Below are the code and all the weights of a small trained network. Each question names an input and a class and asks about switching units off, where a switched-off unit gives its printed mean instead of its output.

import numpy as np


def w(rows, s, z=0):
    codes = np.array(rows[::2]) - 128.0
    scale = np.full(codes.shape[1], s)
    scale[-1] = z or s
    return codes * scale


def norm(h):
    return h / np.sqrt((h * h).mean(-1, keepdims=True) + 1e-5)


def f(y):
    return y / 2 * (1 + np.tanh(0.7978845608 * (y + 0.044715 * y**3)))


def log_softmax(a):
    a = a - a.max(-1, keepdims=True)
    return a - np.log(np.exp(a).sum(-1, keepdims=True))


def net(x, mask):
    res = np.array(x, float).reshape(1, 7) / 4 @ E
    u = 0
    for l in range(3):
        y = f(norm(res) @ A[l][:, :-1].T + A[l][:, -1])
        res = res + np.where(mask[u : u + 10], y, B[l][:, -1]) @ B[l][:, :-1]
        u += 10
    return log_softmax(norm(res)[-1] @ U[:, :-1].T + U[:, -1])


A, B = {}, {}
E = w([
[130,131,135,134,123,112,128,118,124],'x0',
[121,118,138,131,137,152,142,134,139],'x1',
[180,100,76,209,155,139,129,101,196],'x2',
[129,124,139,130,134,144,135,136,137],'x3',
[187,16,131,88,191,85,94,147,89],'x4',
[64,100,134,83,147,75,93,127,244],'x5',
[151,139,154,129,129,126,125,134,138],'x6',
],0.011)
A[0] = w([
[195,6,127,85,160,112,129,125,75,113],'L0N0',
[135,118,123,82,138,123,131,127,116,153],'L0N1',
[123,140,83,109,142,182,108,180,145,120],'L0N2',
[98,133,126,75,151,95,115,133,210,149],'L0N3',
[137,64,138,64,136,94,132,122,181,26],'L0N4',
[210,89,33,233,140,127,136,92,218,203],'L0N5',
[126,20,147,75,138,81,116,122,163,3],'L0N6',
[113,113,115,87,138,107,115,116,202,111],'L0N7',
[95,156,109,92,132,94,115,126,227,21],'L0N8',
[63,160,139,83,134,98,132,96,219,44],'L0N9',
],0.012,0.0033)
B[0] = w([
[215,57,212,146,73,105,177,112,111,227],'L0N0',
[106,117,169,107,192,236,145,189,141,146],'L0N1',
[131,151,168,147,104,89,130,62,113,132],'L0N2',
[109,110,61,98,20,115,34,91,121,196],'L0N3',
[117,167,61,98,174,83,96,107,120,176],'L0N4',
[144,140,99,222,172,146,73,214,153,254],'L0N5',
[131,203,59,87,180,127,67,98,144,193],'L0N6',
[122,62,100,120,187,121,231,134,201,180],'L0N7',
[145,53,168,176,75,121,233,156,137,186],'L0N8',
[130,104,254,141,65,176,116,185,75,193],'L0N9',
],0.013,0.014)
A[1] = w([
[148,190,154,212,215,135,156,115,89,150],'L1N0',
[82,119,53,28,243,78,37,128,168,5],'L1N1',
[170,79,150,87,219,102,97,127,84,101],'L1N2',
[104,243,107,131,147,140,117,195,102,60],'L1N3',
[123,99,165,6,71,89,182,38,111,106],'L1N4',
[162,161,40,144,148,206,123,72,169,68],'L1N5',
[149,130,106,115,137,94,165,135,198,5],'L1N6',
[112,124,176,71,72,141,197,58,94,217],'L1N7',
[145,197,175,85,145,144,172,38,51,166],'L1N8',
[109,156,146,100,131,83,87,149,130,62],'L1N9',
],0.013,0.0017)
B[1] = w([
[127,138,127,44,98,134,66,86,88,227],'L1N0',
[229,143,119,72,132,151,128,64,243,234],'L1N1',
[92,87,134,140,131,132,116,184,133,234],'L1N2',
[135,192,127,129,122,152,119,79,124,203],'L1N3',
[123,133,194,4,123,196,142,120,75,254],'L1N4',
[143,163,135,118,86,111,169,224,117,180],'L1N5',
[114,152,121,160,119,58,164,164,64,149],'L1N6',
[127,166,77,105,159,5,108,144,132,250],'L1N7',
[116,110,125,173,179,125,219,149,187,217],'L1N8',
[119,70,58,129,112,145,149,128,128,131],'L1N9',
],0.019,0.0078)
A[2] = w([
[86,87,166,152,223,144,98,172,43,135],'L2N0',
[157,145,163,168,166,134,139,83,191,119],'L2N1',
[194,65,128,196,147,133,74,77,138,76],'L2N2',
[15,120,162,113,106,145,93,125,88,1],'L2N3',
[44,60,135,251,96,170,154,111,149,32],'L2N4',
[60,181,109,159,93,192,83,81,86,66],'L2N5',
[130,150,108,208,163,93,100,137,144,128],'L2N6',
[68,176,77,151,226,81,125,61,147,79],'L2N7',
[110,99,96,166,158,46,113,69,210,81],'L2N8',
[133,55,160,130,93,100,133,126,134,151],'L2N9',
],0.018,0.0027)
B[2] = w([
[171,128,116,193,158,81,128,80,63,210],'L2N0',
[56,125,81,134,131,92,173,148,106,171],'L2N1',
[99,116,108,170,5,154,159,97,156,248],'L2N2',
[113,158,110,149,42,68,128,183,108,162],'L2N3',
[92,62,189,138,214,153,12,100,141,210],'L2N4',
[150,165,68,122,188,175,105,200,96,191],'L2N5',
[106,117,172,32,164,127,153,85,107,229],'L2N6',
[76,167,178,168,115,222,173,44,168,194],'L2N7',
[123,173,126,203,173,102,165,217,132,194],'L2N8',
[83,173,94,135,170,137,105,111,122,255],'L2N9',
],0.023,0.0081)
U = w([
[86,215,174,144,156,161,204,64,133,157],'0',
[175,212,80,143,155,204,61,172,75,124],'1',
[56,150,166,89,16,59,109,164,112,81],'2',
[66,67,169,186,177,153,7,160,170,77],'3',
[193,98,171,129,223,61,180,92,39,67],'4',
[189,86,112,233,38,126,99,84,67,133],'5',
[180,81,139,21,139,138,120,89,182,254],'6',
[171,108,62,187,119,81,150,197,230,81],'7',
],0.014,0.0025)

Each question gives the input, the list of numbers given to net, and the class t.
The units are the neurons (one row each of A and B). Each row of codes is followed by its name. A weight is (code - 128) times the scale printed after its matrix; where a second scale follows, it is the last column's (A, B and U).
mask holds one flag per neuron, layer by layer. A switched-off neuron (its flag False) gives its mean, the last column of its row in B, instead of its output. The means were averaged over made-up inputs and are rounded, as every weight is.
A unit's drop is (log p(t) with every unit on - log p(t) with that unit switched off) / (log p(t) with every unit on - log p(t) with every unit switched off).
The circuit of an input: a set's keep is (log p(t) with only the set's units on - log p(t) with every unit switched off) / (log p(t) with every unit on - log p(t) with every unit switched off). Starting from the 12 units with the biggest drops (on a tie, the unit counted first), units are removed one at a time, each time the one whose removal leaves the highest keep (on an exact tie, the one counted first), for as long as the keep stays at least 0.8.
circuit, biggest first: the units of the circuit, biggest drop first
unit that matters most: the unit with the biggest drop
top k neurons: the k neurons with the biggest drops, biggest first
k most important neurons of layer l: the k neurons of layer l with the biggest drops, biggest first
input [0,4,7,8,1,-3,6], class 5: unit that matters most => L0N6
input [1,6,0,0,2,3,-3], class 6: top 4 neurons => L0N5; L0N6; L1N4; L0N3
input [-8,-2,-7,3,3,-1,-8], class 4: 2 most important neurons of layer 0 => L0N5; L0N3
input [-7,-5,8,-1,-5,1,7], class 3: 3 most important neurons of layer 1 => L1N4; L1N1; L1N7
input [6,-1,4,4,1,-8,2], class 5: 2 most important neurons of layer 0 => L0N6; L0N4
input [-1,0,-7,-5,3,0,-1], class 4: 2 most important neurons of layer 0 => L0N0; L0N5
input [5,-3,-1,-7,4,7,-1], class 6: top 4 neurons => L0N5; L1N4; L0N6; L1N1
input [-3,0,3,-6,2,7,-7], class 7: 2 most important neurons of layer 0 => L0N6; L0N4
input [0,-6,-1,-6,3,5,-2], class 6: top 3 neurons => L0N5; L0N6; L1N4
input [4,1,-8,-5,8,1,-4], class 6: top 2 neurons => L0N6; L0N9
input [-5,-2,7,1,5,1,1], class 7: 4 most important neurons of layer 0 => L0N9; L0N6; L0N8; L0N4
input [-3,-8,1,7,-8,-6,-7], class 1: top 3 neurons => L0N0; L2N5; L1N0
input [8,5,3,7,2,1,2], class 7: top 2 neurons => L0N9; L1N4
input [0,4,7,-5,7,-6,6], class 5: circuit, biggest first => L2N2
input [-7,4,-5,6,-6,1,1], class 2: 2 most important neurons of layer 0 => L0N5; L0N6
input [-4,5,-6,-8,-6,1,-7], class 2: top 2 neurons => L0N5; L0N6
input [7,4,5,0,8,-2,6], class 5: top 2 neurons => L0N0; L2N2
input [-6,-2,-3,1,0,-4,-6], class 0: 4 most important neurons of layer 0 => L0N5; L0N0; L0N3; L0N9
input [0,5,7,-8,8,-1,1], class 5: top 2 neurons => L0N0; L2N2
input [-3,5,-8,7,5,-2,1], class 4: top neuron => L0N5
